What can hang from each mark:
Q793: Q421 Q629
Q941: Q652
Q629: Q793 Q941
Q652: Q188 Q629
Q188: Q279 Q421 Q650
Q279: Q629 Q652

Each row was made from one small tree. Brackets hold a mark, then the marks that hang from it, in the order of their numbers. Every link used is in the known rows. Write each row's tree.
Known rows:
{Q793 Q629}: [-0.34 -1.48 -2.18 -1.41  0.36  0.65 -1.36  0.18  2.30 -2.48  0.30  0.67
  2.38  1.04 -0.86 -0.48 -2.32 -0.87 -0.05 -0.53 -0.24  0.52]
{Q279 {Q652 {Q629 Q793}}}: [-0.22 -2.66 -2.64 -2.24 -0.05  0.61 -1.58 -0.92  1.19 -2.71 -1.64  0.57
  0.96  2.23 -6.41 -1.43 -6.48  2.34 -1.09  3.48  2.41 -2.00]
{Q652 {Q188 Q421} {Q629 Q793 Q941}}: [-0.26 -2.21 -0.11  0.44 -4.18 -0.07 -0.09 -1.61  1.85 -2.81 -1.88  7.34
 -3.05  7.33 -4.23  1.87 -4.26  4.76 -5.72  4.41  1.67  3.68]
{Q279 {Q629 Q793 Q941} {Q652 Q188}}: [-1.47 -0.68 -1.33 -3.95 -0.65  0.24  1.34 -0.92  1.06 -3.76 -3.77  2.40
 -1.75  8.91 -7.73 -1.04 -5.16  2.17 -3.45  0.81  1.03  0.70]
{Q941 {Q652 {Q188 Q279 Q650} Q629}}: [-0.03  1.10 -2.21  0.79 -4.61 -0.97  0.92 -1.75  8.70 -1.16 -4.10  3.17
  1.39  5.49  1.79  6.78 -4.55 -0.29 -1.43  4.56 -4.03  3.71]
{Q188 Q421 Q650}: [ 3.95 -0.89  1.20 -1.75 -1.18 -2.40  1.14 -0.52  2.49  3.08 -0.47  2.58
 -0.99  0.47  3.35  1.54  2.87  3.22 -0.29 -1.80 -0.45  1.76]
{Q188 {Q279 {Q629 Q793}} Q421}: [-0.24 -1.66 -1.55 -3.69 -0.38  1.96  3.39 -2.74  1.79 -1.68 -1.12  4.69
 -3.64  2.33 -1.41  2.42 -1.21  4.78 -2.69 -0.19  1.16 -1.36]
{Q652 Q188 {Q629 Q941}}: [-0.54 -0.25 -0.76  1.98 -2.68 -2.29 -0.75  0.51  2.09 -3.38 -2.75  3.92
  0.55  6.41 -1.57  2.96 -3.69  1.07 -5.42  3.37 -0.14  4.24]
{Q629 Q793 {Q941 {Q652 {Q188 Q279}}}}: [-3.65  1.08  1.42 -0.82 -5.08  3.85  0.35 -2.55  2.29 -1.71 -1.62  5.46
 -4.47  7.22 -2.95  1.95 -4.71  0.48 -2.87  5.83 -2.35  4.41]
{Q279 {Q652 Q188}}: [ 0.26 -1.10 -1.35 -1.08 -0.04  1.48 -0.32 -1.25  2.17 -0.69 -3.27  0.55
 -3.12  4.62 -3.36 -0.76 -1.74 -0.90 -1.42 -0.67 -1.83  0.16]
{Q279 {Q629 {Q941 Q652}}}: [-3.65  1.35 -1.68 -2.58 -2.37 -2.71 -0.76  1.29  1.27  0.07 -0.64 -1.77
  1.16  4.97 -2.43  0.06 -2.20  0.75 -0.95  1.46 -0.09  2.06]
{Q279 Q629}: [-0.78  0.49 -2.45 -1.78  1.19 -2.09  1.76 -0.20  1.34 -1.76 -1.29 -1.40
  2.32  1.92 -1.47  0.90 -0.59  0.72  0.13 -1.65  0.73 -1.16]
{Q279 {Q629 Q941} Q652}: [-0.63 -0.89 -1.25 -4.78  1.42 -2.45 -1.13  1.76 -0.72 -0.80 -2.41 -0.84
 -0.23  4.83 -3.14 -1.61 -2.01  1.46 -3.35 -0.96  1.50  0.58]
{Q629 {Q793 Q421} {Q941 {Q652 Q188}}}: [-3.78 -0.08  0.05 -0.02 -5.37  1.61  2.20 -1.80 -1.47 -0.96 -0.69  4.36
 -6.67  8.05 -4.13 -1.06 -4.65 -1.79 -2.27  4.00 -1.30  5.11]
{Q652 Q629}: [-0.06 -0.77 -2.05  0.97 -0.48 -1.92 -0.94  0.57  1.79 -2.00 -0.92  0.66
  2.68  0.68 -1.11  1.47 -2.82  0.92 -1.65  2.56  1.07  0.21]
{Q629 {Q793 Q421} {Q941 Q652}}: [-3.57 -0.38  0.49 -0.94 -3.96  0.60  0.79 -0.65 -3.53  0.48  1.37  2.37
 -5.30  3.94 -2.76 -2.64 -3.82 -0.77 -0.95  4.15  0.72  3.79]
{Q652 {Q188 Q279}}: [-0.09  0.24  0.11  1.12 -1.21  2.94  2.34 -1.85  2.80 -1.95 -3.00  4.36
 -3.68  3.54  0.98  3.96 -0.99 -1.16 -3.19  0.97 -2.75  1.90]
{Q629 {Q941 {Q652 Q188}}}: [-3.20  1.31  0.44  0.11 -4.72  0.10 -0.90 -0.43  1.87  0.17 -1.25  1.27
 -2.14  7.05 -2.13  0.74 -2.13 -1.02 -1.76  3.02 -2.67  4.47]
{Q941 Q652}: [-2.50  0.97 -1.14 -0.59 -2.64  0.73 -1.44 -0.58  1.79  1.72  0.58 -2.37
 -0.22  1.43 -1.15 -0.49 -1.09 -0.83  2.07  1.59 -1.53  0.75]

Write each row's tree:
[-3.38 -1.17 -4.04  1.77 -5.04  1.32  2.23 -3.06  2.00 -3.31 -1.79  3.04
 -3.04  7.04 -5.41  1.08 -7.55 -1.76 -0.77  4.82 -1.26  1.97] : {Q941 {Q652 Q188 {Q629 {Q793 Q421}}}}
[-1.27 -1.58 -3.05 -4.96  1.57  0.91  0.99 -1.22  0.55 -2.47 -1.94 -1.07
  0.58  3.40 -6.94 -2.34 -4.28  2.47  0.40 -0.58  2.29 -3.27] : {Q279 {Q629 Q793} Q652}
[-1.05 -2.38 -1.88 -4.41  0.59 -1.43  2.56  0.26 -3.97 -1.73 -1.91  2.00
 -4.40  5.52 -5.06 -3.32 -4.49  1.03 -3.71  0.15  2.52  1.04] : {Q279 {Q629 {Q793 Q421} Q941} Q652}
[-3.11 -0.35 -1.21 -2.57 -3.19 -0.28 -4.03  0.95  2.26 -0.89  1.38  0.12
  1.87  4.58 -1.58 -1.15 -3.51 -1.00 -0.61  2.62 -1.42  4.37] : {Q793 {Q629 {Q941 Q652}}}
[-0.74  0.64 -2.43 -0.86 -0.23  0.88  4.09 -1.87  4.09 -3.47 -4.43  3.03
 -1.53  4.89 -0.23  4.81 -2.05  0.16 -3.37 -0.67 -2.35  0.36] : {Q652 {Q188 {Q279 Q629}}}
[-0.29 -2.32 -0.98 -1.32 -0.74 -1.49  0.28  1.14 -2.31 -2.47  0.38  3.89
 -2.82  3.29  1.15 -1.64 -2.74 -1.97 -4.45  0.15  0.61  5.09] : {Q793 Q421 {Q629 Q941}}
[ 1.94  0.61  0.33  1.39 -2.75 -4.72  0.37  0.62  4.32 -2.06 -3.59  4.48
  3.03  6.42  0.81  4.47 -3.27  1.44 -4.44  3.30 -0.83  5.28] : {Q652 {Q188 Q650} {Q629 Q941}}
[ 4.54 -2.70  1.03 -4.20 -0.14  0.00  0.61 -1.27  3.40  3.65 -2.83  3.48
 -5.00  0.89  3.39  1.69  1.93  3.44 -2.63 -1.17 -1.45  1.43] : {Q188 {Q279 Q652} Q421 Q650}
[-1.07 -2.05 -0.69  0.80 -2.19 -1.98  1.38  0.40 -3.39 -2.93 -0.20  5.33
 -2.21  3.50 -2.19 -0.42 -5.54  1.11 -4.42  4.58  2.77  3.60] : {Q652 {Q629 {Q793 Q421} Q941}}
[-3.37 -1.79 -3.76  0.35 -3.86  0.12  1.06 -2.00  0.12 -1.62  0.11  1.36
 -1.54  2.74 -3.84 -0.16 -6.88 -0.87  0.32  5.11  0.49  1.36] : {Q941 {Q652 {Q629 {Q793 Q421}}}}
[-2.64 -2.04 -3.22 -0.20 -5.64  2.06 -0.40 -3.60  5.80 -1.28 -1.37  3.19
 -2.33  6.83 -6.01  1.58 -5.37  2.49 -0.90  4.62 -0.65  1.05] : {Q941 {Q652 {Q188 Q421} {Q629 Q793}}}
[-1.20 -1.76 -1.05  1.81 -3.45 -1.04  2.67 -1.29 -1.24 -4.49 -2.31  7.14
 -3.84  7.29 -3.44  1.33 -6.35  0.04 -5.39  4.43  1.19  4.71] : {Q652 Q188 {Q629 {Q793 Q421} Q941}}
[-2.87  0.03 -3.72  1.56 -4.41 -0.22 -1.33 -1.13  5.71 -2.32 -2.46 -0.02
  1.13  5.78 -3.30  2.77 -5.05 -1.31 -0.18  3.83 -2.38  1.89] : {Q941 {Q652 Q188 Q629}}
[-1.60 -0.82 -1.43 -0.48 -4.65  1.94 -0.17 -2.52  4.19  1.91 -1.09  1.17
 -5.52  5.43 -1.79  1.21 -0.01  0.53 -0.12  0.58 -2.98  1.94] : {Q941 {Q652 {Q188 Q421}}}
[ 2.36 -0.78 -0.34 -1.17 -1.89 -3.95 -1.42  0.68  4.25 -1.46 -4.96  3.26
  1.17  7.25 -0.95  2.05 -3.97  1.79 -4.71  2.52 -0.38  4.39] : {Q279 {Q652 {Q188 Q650} {Q629 Q941}}}
[ 4.01 -1.36  1.72 -1.55 -1.12 -0.50  2.13 -1.13  3.53  2.87 -1.34  4.73
 -3.76  0.21  5.92  3.85  2.41  3.18 -2.37 -0.66 -1.51  2.68] : {Q188 Q279 Q421 Q650}
[-4.16  1.18  0.76 -0.48 -5.36  2.09 -0.55 -1.50  1.62 -0.99 -0.70  2.75
 -2.08  7.65 -5.15 -0.22 -4.77  0.25 -1.07  4.86 -1.07  3.61] : {Q629 Q793 {Q941 {Q652 Q188}}}
[-0.18 -1.91 -0.80 -1.73 -0.27 -2.66 -3.25  2.11 -0.09 -1.00 -2.09  1.11
  0.78  3.54 -2.43 -0.92 -3.87  2.02 -4.35  3.33  1.76  2.13] : {Q279 {Q652 {Q629 Q941}}}
[-2.80 -1.41 -1.82 -2.26 -3.39 -0.96 -1.16  0.67 -0.35 -0.74  1.16  1.30
 -2.79  4.85 -0.13 -1.76 -3.71 -3.02 -2.10  1.85 -1.28  5.60] : {Q793 Q421 {Q629 {Q941 Q652}}}
[ 0.00  1.79 -0.76  0.19 -3.88 -0.53  1.03 -1.59  5.85  1.23 -2.28 -0.15
  0.90  5.30  0.01  2.50 -1.56 -1.23  1.82  1.10 -3.71  2.84] : {Q941 {Q652 {Q188 Q650}}}
[ 1.86 -0.94 -1.25 -5.60  1.33  0.04  3.27 -1.95  3.69 -1.59 -3.59  1.86
  0.63  2.87 -1.82  1.55 -3.86  2.92 -0.78  0.30  0.13 -1.78] : {Q188 {Q279 {Q629 Q793} Q652} Q650}
[-1.64 -0.74 -1.06 -0.87 -4.84  3.86  0.75 -3.45  5.17  1.47 -2.28  3.73
 -7.39  4.99  0.53  3.57 -0.03  0.39 -1.93  1.29 -4.10  2.87] : {Q941 {Q652 {Q188 Q279 Q421}}}
[-3.24 -1.22 -2.40 -0.84 -4.50  0.38 -0.05 -0.66  1.43 -2.22 -0.97  3.04
 -4.37  8.67 -1.70 -0.25 -4.77 -4.12 -3.12  1.72 -2.81  6.57] : {Q793 Q421 {Q629 {Q941 {Q652 Q188}}}}
[-1.60 -0.55 -0.62  1.33 -3.09 -0.50  0.04 -0.74  1.39 -4.75 -2.23  5.50
  0.74  6.97 -4.83  1.63 -6.23  2.19 -4.27  5.60  1.17  2.97] : {Q652 Q188 {Q629 Q793 Q941}}
[-0.66 -3.55 -3.82 -0.32 -1.46  1.02  2.36 -2.32  0.34 -3.88 -3.83  3.85
 -4.71  6.34 -6.16 -0.32 -7.58 -0.26 -2.89  2.73  0.51  0.62] : {Q279 {Q652 Q188 {Q629 {Q793 Q421}}}}
[-0.78 -1.11  1.53 -0.24 -1.21 -0.27  2.36 -0.26 -5.30 -0.97  0.76  4.72
 -4.78  2.63 -1.35 -2.12 -2.82  0.21 -3.23  2.45  1.85  3.62] : {Q629 {Q793 Q421} Q941}
